Here is a tiny trained network, its code and every weight. The questions are about switching its units off for an input and a class, where a switched-off unit gives its printed mean instead of its output.

import numpy as np


def w(rows, s, z=0):
    codes = np.array(rows[::2]) - 128.0
    scale = np.full(codes.shape[1], s)
    scale[-1] = z or s
    return codes * scale


def f(y):
    return np.maximum(y, 0)


def log_softmax(a):
    a = a - a.max(-1, keepdims=True)
    return a - np.log(np.exp(a).sum(-1, keepdims=True))


def net(x, mask):
    res = np.array(x, float).reshape(1, 6) / 4 @ E
    y = f(res @ A[0][:, :-1].T + A[0][:, -1])
    res = res + np.where(mask, y, B[0][:, -1]) @ B[0][:, :-1]
    return log_softmax(res[-1] @ U[:, :-1].T + U[:, -1])


A, B = {}, {}
E = w([
[125,44,104,44],'x0',
[158,191,26,125],'x1',
[228,101,111,230],'x2',
[166,140,250,141],'x3',
[121,109,171,211],'x4',
[2,110,144,185],'x5',
],0.0086)
A[0] = w([
[197,41,105,72,171],'n0',
[130,94,158,77,159],'n1',
[171,55,132,224,158],'n2',
[137,153,155,165,107],'n3',
[150,124,90,124,7],'n4',
[182,95,217,99,136],'n5',
[212,157,154,147,128],'n6',
[26,83,161,189,174],'n7',
[118,119,152,57,205],'n8',
[148,182,29,109,168],'n9',
[102,108,70,227,92],'n10',
[125,11,130,168,134],'n11',
[238,156,125,144,137],'n12',
[194,80,29,93,214],'n13',
[94,125,189,83,176],'n14',
[120,93,122,160,188],'n15',
[206,199,102,154,76],'n16',
[110,123,167,96,176],'n17',
[130,190,115,95,204],'n18',
[166,109,146,147,106],'n19',
[140,85,182,89,253],'n20',
[62,108,235,144,56],'n21',
[126,179,181,172,136],'n22',
[47,159,158,164,172],'n23',
[207,101,129,226,86],'n24',
[145,150,125,154,120],'n25',
[121,78,138,196,61],'n26',
[58,154,25,105,116],'n27',
[119,146,160,204,151],'n28',
[208,139,136,143,146],'n29',
[140,174,182,151,100],'n30',
[170,158,223,103,107],'n31',
[231,132,132,150,177],'n32',
],0.012,0.0044)
B[0] = w([
[104,55,166,116,208],'n0',
[111,115,162,125,173],'n1',
[237,138,163,121,217],'n2',
[149,128,104,70,161],'n3',
[43,169,104,128,145],'n4',
[49,213,183,80,200],'n5',
[120,108,93,67,189],'n6',
[149,22,130,181,230],'n7',
[152,157,174,116,189],'n8',
[2,139,139,196,242],'n9',
[168,163,160,166,200],'n10',
[186,100,163,162,189],'n11',
[84,50,95,73,208],'n12',
[64,35,218,171,247],'n13',
[76,161,145,35,186],'n14',
[162,110,185,127,168],'n15',
[71,108,92,105,195],'n16',
[127,183,154,50,169],'n17',
[93,143,112,187,188],'n18',
[145,144,170,98,158],'n19',
[95,158,219,77,196],'n20',
[116,138,225,120,206],'n21',
[161,126,77,109,183],'n22',
[165,77,168,171,202],'n23',
[164,117,150,97,213],'n24',
[130,88,126,126,153],'n25',
[223,144,89,178,173],'n26',
[72,169,167,175,242],'n27',
[208,106,117,89,194],'n28',
[113,82,109,92,186],'n29',
[110,124,74,103,168],'n30',
[67,200,120,104,191],'n31',
[116,70,120,44,208],'n32',
],0.0081,0.012)
U = w([
[123,250,86,125,77],'0',
[115,95,198,125,174],'1',
[61,103,22,103,81],'2',
[172,127,48,61,113],'3',
[44,180,137,116,219],'4',
[145,115,120,243,87],'5',
[109,217,124,130,3],'6',
],0.011,0.0046)

Each question gives the input, the list of numbers given to net, and the class t.
The units are the neurons (one row each of A and B). Each row of codes is followed by its name. A weight is (code - 128) times the scale printed after its matrix; where a second scale follows, it is the last column's (A, B and U).
mask holds one flag per neuron, in row order. A switched-off neuron (its flag False) gives its mean, the last column of its row in B, instead of its output. The means were averaged over made-up inputs and are rounded, as every weight is.
A unit's drop is (log p(t) with every unit on - log p(t) with that unit switched off) / (log p(t) with every unit on - log p(t) with every unit switched off).
The circuit of an input: a set's keep is (log p(t) with only the set's units on - log p(t) with every unit switched off) / (log p(t) with every unit on - log p(t) with every unit switched off). Starting from the 12 units with the biggest drops (on a tie, the unit counted first), units are removed one at a time, each time the one whose removal leaves the highest keep (on an exact tie, the one counted first), for as long as the keep stays at least 0.8.
units of the circuit, in order: the units of the circuit, biggest drop first
most important unit: the unit with the biggest drop
top k neurons: the k neurons with the biggest drops, biggest first
drop when u is switched off: that unit's drop, to one decimal
input [-3,1,-2,7,1,-6], class 4: units of the circuit, in order => n5, n31
input [-5,-3,-1,1,8,3], class 5: units of the circuit, in order => n26, n7, n32
input [5,8,1,7,-7,-2], class 4: units of the circuit, in order => n7, n9
input [8,8,2,-3,-3,0], class 4: units of the circuit, in order => n9, n27
input [-1,-2,3,-1,-8,-2], class 2: top 2 neurons => n21, n2
input [-6,2,-5,6,7,-1], class 4: most important unit => n31
input [5,-3,-4,6,6,-4], class 4: top 2 neurons => n5, n31
input [-6,0,-4,-6,8,-5], class 5: top 2 neurons => n5, n14
input [1,4,-3,-4,1,-5], class 4: top 2 neurons => n9, n7
input [4,8,8,8,-5,1], class 2: drop when n12 is switched off => 0.2
input [-2,-1,7,7,-6,-6], class 3: drop when n9 is switched off => 0.1
input [-1,2,4,7,-1,-7], class 3: drop when n23 is switched off => 0.0
